Here is a tiny trained network, its code and every weight. The questions are about switching its units off for an input and a class, where a switched-off unit gives its printed mean instead of its output.

import numpy as np


def w(rows, s, z=0):
    codes = np.array(rows[::2]) - 128.0
    scale = np.full(codes.shape[1], s)
    scale[-1] = z or s
    return codes * scale


def f(y):
    return np.maximum(y, 0)


def log_softmax(a):
    a = a - a.max(-1, keepdims=True)
    return a - np.log(np.exp(a).sum(-1, keepdims=True))


def net(x, mask):
    res = np.array(x, float).reshape(1, 5) / 4 @ E
    y = f(res @ A[0][:, :-1].T + A[0][:, -1])
    res = res + np.where(mask, y, B[0][:, -1]) @ B[0][:, :-1]
    return log_softmax(res[-1] @ U[:, :-1].T + U[:, -1])


A, B = {}, {}
E = w([
[112,145,185,155,121,42,114,217,221],'x0',
[150,68,73,91,34,114,67,154,60],'x1',
[119,67,164,202,75,111,219,182,121],'x2',
[96,101,98,173,78,11,136,79,186],'x3',
[184,104,65,160,169,151,140,114,216],'x4',
],0.011)
A[0] = w([
[147,121,154,121,191,160,157,131,124,131],'neuron 1',
[103,147,119,176,136,87,174,202,205,254],'neuron 2',
[141,163,119,123,181,97,120,64,142,217],'neuron 3',
[153,71,147,156,158,143,165,209,176,146],'neuron 4',
[95,50,123,160,11,124,135,140,80,229],'neuron 5',
[65,47,149,131,94,69,114,108,110,174],'neuron 6',
],0.012,0.0055)
B[0] = w([
[122,67,125,56,127,112,78,90,142,182],'neuron 1',
[127,147,156,205,18,73,84,58,157,254],'neuron 2',
[135,135,136,161,139,58,57,170,95,210],'neuron 3',
[36,152,140,118,60,102,11,155,108,209],'neuron 4',
[170,109,89,178,162,92,80,75,36,248],'neuron 5',
[115,164,187,152,90,100,140,74,131,207],'neuron 6',
],0.012,0.015)
U = w([
[122,135,96,91,191,142,66,144,135,126],'0',
[122,116,112,134,117,143,183,150,185,3],'1',
[77,173,156,88,154,104,124,169,131,143],'2',
[121,94,131,208,102,10,126,90,148,193],'3',
[185,52,89,204,158,188,173,118,137,35],'4',
[148,44,110,53,168,153,183,130,145,49],'5',
],0.012,0.0047)

Each question gives the input, the list of numbers given to net, and the class t.
The units are the neurons (one row each of A and B). Each row of codes is followed by its name. A weight is (code - 128) times the scale printed after its matrix; where a second scale follows, it is the last column's (A, B and U).
mask holds one flag per neuron, in row order. A switched-off neuron (its flag False) gives its mean, the last column of its row in B, instead of its output. The means were averaged over made-up inputs and are rounded, as every weight is.
A unit's drop is (log p(t) with every unit on - log p(t) with that unit switched off) / (log p(t) with every unit on - log p(t) with every unit switched off).
The circuit of an input: a set's keep is (log p(t) with only the set's units on - log p(t) with every unit switched off) / (log p(t) with every unit on - log p(t) with every unit switched off). Starting from all 6 units, units are removed one at a time, each time the one whose removal leaves the highest keep (on an exact tie, the one counted first), for as long as the keep stays at least 0.8.
circuit, biggest first: the units of the circuit, biggest drop first
top k neurons: the k neurons with the biggest drops, biggest first
drop when u is switched off: that unit's drop, to one decimal
input [-8,-7,-7,0,1], class 0: circuit, biggest first : [neuron 2]
input [-5,-6,7,-7,6], class 2: circuit, biggest first : [neuron 5; neuron 2]
input [-6,6,0,-7,1], class 4: circuit, biggest first : [neuron 4; neuron 3]
input [7,8,-3,-5,4], class 0: circuit, biggest first : [neuron 2; neuron 6]
input [-6,8,-3,-7,6], class 5: circuit, biggest first : [neuron 4; neuron 2; neuron 3]
input [7,-2,-7,-5,-7], class 2: top 2 neurons : [neuron 5; neuron 2]
input [1,2,2,-6,-4], class 0: top 2 neurons : [neuron 2; neuron 6]
input [-5,0,-8,3,-5], class 2: top 3 neurons : [neuron 2; neuron 5; neuron 1]
input [7,3,-6,-6,6], class 0: circuit, biggest first : [neuron 6; neuron 2]
input [6,5,-5,-4,-2], class 2: top 3 neurons : [neuron 5; neuron 2; neuron 1]
input [0,6,-8,3,1], class 0: top 3 neurons : [neuron 2; neuron 5; neuron 6]
input [-8,5,-6,3,3], class 0: drop when neuron 2 is switched off : 0.8
input [4,0,0,-5,-5], class 2: drop when neuron 5 is switched off : 0.2
input [-6,5,-8,0,-1], class 0: top neuron : [neuron 2]
input [0,1,-2,-7,-8], class 2: drop when neuron 5 is switched off : 0.5
